Questions about the matrix below.
1) The entry in the bottom-left corner?
2) The last entry, reading row by row?
3) The smallest entry in the last column?
4) The first entry on the diagonal from the top-right corner?
5) The top-left entry?
6) The smallest entry in the first row?
[[128 111 137 135 131 127 114 118]
 [137 126 152 127 132 135 132 121]
 [121 135 124 124 142 135 116 123]
 [125 121 119 139 114 148 123 137]
 [121 135 126 122 129 118 150 115]
 [124 124 129 145 120 134 128 139]
 [117 126 116 148 122 135 134 138]
 [138 113 117 136 127 135 138 138]
 [140 132 138 128 122 123 131 135]
 [115 138 134 115 134 118 123 142]
 [139 131 135 132 127 133 136 125]
 [140 146 136 132 126 137 147 132]
 [121 118 124 140 128 135 132 135]
 [128 141 145 140 122 119 136 129]]
1) 128
2) 129
3) 115
4) 118
5) 128
6) 111

[[121 130 149 144 124 128 122 127 130]
 [121 130 149 144 124 128 122 127 127]
 [121 130 142 144 124 127 122 125 122]
 [121 130 146 144 124 128 122 127 123]]
Rows and columns are numbered from 1.
Report the top-left entry.
A: 121
The entry at row 1, column 3 is 149
The entry in row 3 and column 1 -> 121
The entry at row 2, column 3 -> 149
The top-right entry is 130
The bottom-left entry is 121
The entry at row 2, column 1 -> 121
Report the entry directly above 123.
A: 122
The bottom-right entry -> 123
The entry just right of 146: 144

a =
119,126,156,133
124,125,137,138
129,129,123,124
131,128,106,140
127,130,104,117
125,121,139,132
116,136,137,139
Indices start at 1.
The entry just left of the largest entry: 126
Find the entry at row 1, column 1.
119
The largest entry: 156
Find the bottom entry of the column that holds the smallest entry.
137
Find the entry just right of 131.
128
The entry directly above 131 is 129
Find the entry just left of 128.
131
The entry directly above the smallest entry is 106

Questions about the table below. Counting starts at 1.
1) What is the entry at row 2, column 3?
2) What is the top entry of the column that holds the smallest entry?
3) What is the entry at row 3, column 3?
4) What is the bottom-left entry?
5) What is the entry at row 1, column 3?
6) What is the entry at row 2, column 1?
7) What is the entry directly below 154?
8) What is the entry in the bottom-right corner?
[[135 105 107 143 122 121 107 130 151 115 119 109]
 [120 129 141 117 132 134 136 127 117 129 133 136]
 [133 133 136 131 110 111 130 111 131 133 112 134]
 [134 119 124 132 132 130 127 129 132 132 127 129]
 [126 133 128 123 115 115 121 115 125 126 115 125]
 [136 116 154 128 117 114 151 107 121 156 107 156]
 [107 110 115 109 153 155 117 150 110 109 151 115]
 [127 131 116 131 131 133 116 137 133 116 135 116]
 [108 150 129 111 111 114 120 113 119 114 124 119]]
1) 141
2) 105
3) 136
4) 108
5) 107
6) 120
7) 115
8) 119

W =
[[125 126 139 120 120 133 134 134 123 135 131]
 [124 126 139 122 120 136 136 133 122 134 130]
 [127 118 150 119 121 135 134 135 130 130 138]
 [126 122 147 122 120 138 138 134 129 132 131]
 [127 126 147 119 119 134 136 135 131 135 130]
 [125 126 139 118 121 131 131 135 123 135 133]
 [126 120 149 121 120 137 136 134 129 131 134]
 [124 128 138 122 120 135 137 133 122 135 127]
 [126 120 142 112 124 125 123 138 122 133 146]
 [125 127 140 118 120 131 132 135 124 135 133]
 [125 125 140 117 121 130 130 135 123 135 136]
 [126 123 148 122 119 138 139 134 130 132 130]
 [125 121 140 120 122 133 131 134 121 131 138]
 [127 126 148 121 118 137 139 134 132 135 127]]
Give the entry directly above the smallest entry.
A: 122
Give the entry in the top-right corner.
A: 131
Give the entry in the bottom-left corner.
A: 127
The top entry of the column that holds the largest entry -> 139
Give the 2nd entry on the diagonal from the top-right corner.
A: 134
The entry just right of the largest entry -> 119
Give the fifth-last entry, reading row by row.
A: 139
Give the third entry on the main diagonal.
A: 150
Give the entry in the top-left corner.
A: 125
The last entry, reading row by row is 127
The top entry of the column that holds the smallest entry is 120
Give the third entry on the diagonal from the top-right corner.
A: 130
The entry directly above the largest entry -> 139
Give the smallest entry in the last row.
A: 118
Give the second entry on the main diagonal.
A: 126
The second entry from the end, reading row by row is 135
Give the largest entry in the last row.
A: 148

Read these off the table that follows. Rows and columns are numbered from 1.
1) Find the entry in row 2 and column 1.
2) Find the entry in row 1 and column 2.
3) Find the entry at row 2, column 2.
4) Find the entry in the top-left corner.
5) Find the entry just right of 139.
6) Find the entry just right of 111.
7) Find the entry directly above 137.
8) Find the entry just left of 133.
131  135  126  124  127  128  111  121  139  134  106  110  156  106  133  127
130  125  131  125  127  128  150  124  137  125  114  116  112  156  132  127
1) 130
2) 135
3) 125
4) 131
5) 134
6) 121
7) 139
8) 106
